Each row is followed by its group and then its class within the group.
[ -1  -7  -1  -2   1   7  -6  13   1   4  -6   1  24  -5   1  10  27  21
   3   2 -20  -6 -11  -3  11   7 -26  20   1   5  -4  -4   0  -8  -5 -12
  -3 -15   8  22 -37  -8   0  -2  30  16   5   6 -16  24  -6]	suku [65]
[ -6 -15   5  13   3  11  -4  -6  -3   0  -4   9  -5  -8  14  -6  13  26
  -6   3 -11   4  -9   0   8   2 -18   7   1  -1 -10  16 -18   5   0   0
 -10 -10   4   6 -20   1  -8  -2  44   7   1  -4  -9  13   1]	koge [64]
[  8  -8  -6   1   5  -3   3  10   4   9  10   1  17  -2  -1  -2   8  31
 -10  -6 -27  -1  -6  13  11  -5 -16  13   2  -2  -5   7 -15  -2  -2  -8
 -21 -13  19  23 -25   8  -4   8  21   6  -1  -1  -8  20  -7]	teduv [52]
[  7  -3   3  -5   3  -6  -5  28  -5   7   3   0  34  -3 -11   3  15  16
   7  -7 -20  -5  -6  16   5   8  -9   6   6 -10   6  -2  -8  -6  -4 -13
 -19 -11  22  21 -24  -3 -22  -6   7   7   1   6 -10  22 -17]	suku [75]
[  2  -9  -1   0  -2   4  -5  19  -2   7   1   4  22  -2  -2   5  20  26
  10   3 -21   3 -11   0   4   8 -16  13  -2   5  -4   5  -9  -9  -6  -8
 -12 -12  10  24 -32   2  -3  -2  22  14   5   3 -11  25  -9]	suku [75]
[-13 -17   9  12  -2  12  -6   1  -1   1 -13  -4  15  -9  10   3  24  23
  -1  12  -9  -2 -15 -10   5   2 -29  15  -6  20 -15   3  -5 -10   1 -10
  -4 -11  -6  28 -30  -5   5   4  49  15   7   4  -8  21   3]	suku [65]
[  0  -7   3   9   1   1  -3  -5  -1   3  -3   3  14  -9   9   3   8  16
   1  -1 -12  -1  -6   2   6  -6 -21   2  -2   2  -7   4  -2  -3   1  -4
 -15  -5   5  11 -18   8   1   6  32   6   2   3  -7  15   1]	teduv [52]
[ -2 -20   2   8   0   5  -6   4  -2   5   2   6   2 -14   0   2  11  31
  -6   1 -11   0 -15   8   7  -3 -19  15  -1   5  -8  10 -15   1   2 -10
 -20 -13   4  18 -24   9  -6   3  34   9   6  -2  -9  21  -2]	teduv [52]
[  9  -2  -4  -9  -4  10  -9  14   0   7   9   5   2  -1  -9   0  25  15
   3 -10 -24  -7 -15   5  10  12 -13  33   5  -5   0   4  -2  -2 -10 -10
  -5 -15  20  13 -33   3  -1  -1  21  11  11   7 -21  19  -2]	teduv [52]
[ -8 -13  -1  11  -3   5   1   2   1   6 -16  -1  18  -9   6   9  21  20
  -2   8  -5  -3 -15 -10  11  -7 -25  14  -5  19 -11   6   1 -10  -3 -11
  -2 -10  -7  23 -25   3  15   9  34   8   8   1  -6  20   3]	suku [75]
[  1  -9  -2   5   2   5   2  -9   2   2  13   0   7   0   3   4   3  20
  -3   4 -22   1  -5  11   2  -3  -6   7  -2   1  -8   9 -12  -1   0  -5
 -18   1  10  18 -16   1   0   3  19   1   0  -1  -1  17  -4]	teduv [56]
[  2 -13   0   9   5  -2   2  -3   3   1   4   2   5  15   8  -1   2  23
 -10  11 -17   5  -2  13   0  -1  -8  -8   8  -9  -8   7 -24   9   3  -1
 -21  -5  11  10 -12   0 -12  -3  24   0  -4  -7   1   9  -6]	koge [68]
[ 11  -9   4  -2  -1   9  -7  12  -6   4   5   7   3  -5   2  -5  16  37
  -2   7 -32  -2  -9   7   4  16 -14  14  11  -8   2   9 -23  -4  -6  -6
 -14 -17  12  13 -36   6 -20  -9  28   9   6   5 -18  22 -16]	koge [68]
[  8  -4 -14  -7 -11  13   4   7  -7   6  -7   1  -9  -2   6 -13  24  11
  -7   6 -19   1   1  -7  12  11 -13  17   4   4 -10   3   3   1   2  -9
   9 -12   3  -7 -26  17   7   6  25  -6   6   7 -12  16   0]	koge [62]
[  0  -4  -6  -4  -2  13  -4  -4   2   1  -6  -4 -13   2   1  -6  18   6
  -6   4  -7  16  -9  -8   9   5  -8  26   6   8  -6   0  -2   4  -1  -5
   7  -4   6   1 -13  -1  13   7  25   1  11  -4  -9   6   3]	koge [62]
